Below is a small trained network, with its code and all its weights. Each question gives an input and a class and asks what happens when units are switched off, that is, made to give their printed mean instead of their output.

import numpy as np


def w(rows, s, z=0):
    codes = np.array(rows[::2]) - 128.0
    scale = np.full(codes.shape[1], s)
    scale[-1] = z or s
    return codes * scale


def f(y):
    return np.maximum(y, 0)


def log_softmax(a):
    a = a - a.max(-1, keepdims=True)
    return a - np.log(np.exp(a).sum(-1, keepdims=True))


def net(x, mask):
    res = np.array(x, float).reshape(1, 7) / 4 @ E
    y = f(res @ A[0][:, :-1].T + A[0][:, -1])
    res = res + np.where(mask, y, B[0][:, -1]) @ B[0][:, :-1]
    return log_softmax(res[-1] @ U[:, :-1].T + U[:, -1])


A, B = {}, {}
E = w([
[127,121,130],'x0',
[103,112,247],'x1',
[123,97,133],'x2',
[130,127,126],'x3',
[114,63,132],'x4',
[126,112,131],'x5',
[27,156,98],'x6',
],0.011)
A[0] = w([
[126,206,212,102],'neuron 1',
[165,115,111,159],'neuron 2',
[185,55,133,205],'neuron 3',
[127,170,125,197],'neuron 4',
[66,134,105,72],'neuron 5',
[96,142,179,106],'neuron 6',
[180,144,160,84],'neuron 7',
[90,114,112,202],'neuron 8',
[131,98,136,39],'neuron 9',
[130,176,105,156],'neuron 10',
[125,181,80,249],'neuron 11',
[127,104,156,38],'neuron 12',
[170,100,169,75],'neuron 13',
[123,110,210,41],'neuron 14',
[184,172,23,2],'neuron 15',
[127,136,83,107],'neuron 16',
[98,124,134,119],'neuron 17',
[186,105,137,98],'neuron 18',
[60,116,140,130],'neuron 19',
[121,172,126,210],'neuron 20',
[164,199,130,237],'neuron 21',
[84,6,93,186],'neuron 22',
[94,139,94,184],'neuron 23',
],0.015,0.0031)
B[0] = w([
[96,36,31,218],'neuron 1',
[149,154,122,176],'neuron 2',
[111,207,202,231],'neuron 3',
[182,101,169,176],'neuron 4',
[110,203,121,198],'neuron 5',
[97,17,88,192],'neuron 6',
[113,203,102,179],'neuron 7',
[184,204,201,190],'neuron 8',
[185,120,39,142],'neuron 9',
[180,142,148,185],'neuron 10',
[204,62,171,232],'neuron 11',
[114,130,22,154],'neuron 12',
[67,168,89,188],'neuron 13',
[82,111,59,211],'neuron 14',
[58,103,62,254],'neuron 15',
[53,50,94,182],'neuron 16',
[97,143,152,160],'neuron 17',
[67,205,70,191],'neuron 18',
[94,197,178,205],'neuron 19',
[205,129,155,183],'neuron 20',
[254,130,114,206],'neuron 21',
[218,132,151,241],'neuron 22',
[109,126,212,199],'neuron 23',
],0.0048,0.0083)
U = w([
[91,24,42,21],'0',
[132,150,142,232],'1',
[113,248,154,3],'2',
[142,100,139,169],'3',
[176,73,172,171],'4',
],0.013,0.0037)

Each question gives the input, the list of numbers given to net, and the class t.
The units are the neurons (one row each of A and B). Each row of codes is followed by its name. A weight is (code - 128) times the scale printed after its matrix; where a second scale follows, it is the last column's (A, B and U).
mask holds one flag per neuron, in row order. A switched-off neuron (its flag False) gives its mean, the last column of its row in B, instead of its output. The means were averaged over made-up inputs and are rounded, as every weight is.
A unit's drop is (log p(t) with every unit on - log p(t) with that unit switched off) / (log p(t) with every unit on - log p(t) with every unit switched off).
The circuit of an input: a set's keep is (log p(t) with only the set's units on - log p(t) with every unit switched off) / (log p(t) with every unit on - log p(t) with every unit switched off). Starting from the 12 units with the biggest drops (on a tie, the unit counted first), units are removed one at a time, each time the one whose removal leaves the highest keep (on an exact tie, the one counted first), for as long as the keep stays at least 0.8.
circuit, biggest first: the units of the circuit, biggest drop first
most important unit: the unit with the biggest drop
k most important neurons: the k neurons with the biggest drops, biggest first
drop when u is switched off: that unit's drop, to one decimal
input [0,-7,7,7,8,-2,0], class 4: circuit, biggest first : [neuron 22; neuron 1]
input [0,6,0,4,-3,-6,4], class 0: 2 most important neurons : [neuron 1; neuron 6]
input [-1,-7,8,0,1,-4,-8], class 2: circuit, biggest first : [neuron 3; neuron 18]
input [6,-3,5,6,8,-6,2], class 4: circuit, biggest first : [neuron 22; neuron 15]
input [1,-4,5,0,-7,7,0], class 4: circuit, biggest first : [neuron 11; neuron 18; neuron 13]
input [-4,-5,4,-3,0,-1,-7], class 2: 3 most important neurons : [neuron 3; neuron 18; neuron 1]
input [1,-5,-3,2,-8,1,1], class 4: most important unit : neuron 11
input [5,5,7,3,-7,-2,-7], class 2: circuit, biggest first : [neuron 7; neuron 18]
input [-3,2,-5,-2,7,8,-8], class 2: circuit, biggest first : [neuron 3; neuron 18; neuron 13]
input [3,8,7,7,-2,8,6], class 0: 3 most important neurons : [neuron 6; neuron 1; neuron 14]
input [4,-7,3,8,3,0,6], class 1: 2 most important neurons : [neuron 8; neuron 1]
input [-4,-5,-3,-2,2,4,8], class 2: 2 most important neurons : [neuron 5; neuron 8]
input [-3,-5,-1,4,0,-4,-8], class 2: 2 most important neurons : [neuron 3; neuron 18]
input [-1,-7,-3,-2,1,-7,-8], class 2: 3 most important neurons : [neuron 3; neuron 1; neuron 18]
input [3,4,3,0,-4,-4,-8], class 2: circuit, biggest first : [neuron 7; neuron 18]
input [4,-5,8,4,-6,-6,-8], class 2: circuit, biggest first : [neuron 3; neuron 18]
input [7,7,6,-5,6,0,-1], class 0: most important unit : neuron 14
input [6,-7,-2,-4,4,5,-8], class 2: 3 most important neurons : [neuron 3; neuron 18; neuron 1]
input [-2,1,-2,-2,-7,-1,-8], class 2: 2 most important neurons : [neuron 7; neuron 18]
input [1,-4,-8,5,-8,-4,-4], class 3: most important unit : neuron 15
input [-4,8,-5,3,6,-8,-5], class 0: 2 most important neurons : [neuron 1; neuron 14]
input [-6,-8,-3,-7,0,-7,-3], class 0: 2 most important neurons : [neuron 15; neuron 16]
input [-2,-7,-8,1,3,8,6], class 3: 4 most important neurons : [neuron 8; neuron 1; neuron 23; neuron 11]
input [-3,4,-8,2,-7,5,0], class 3: drop when neuron 1 is switched off : 0.2
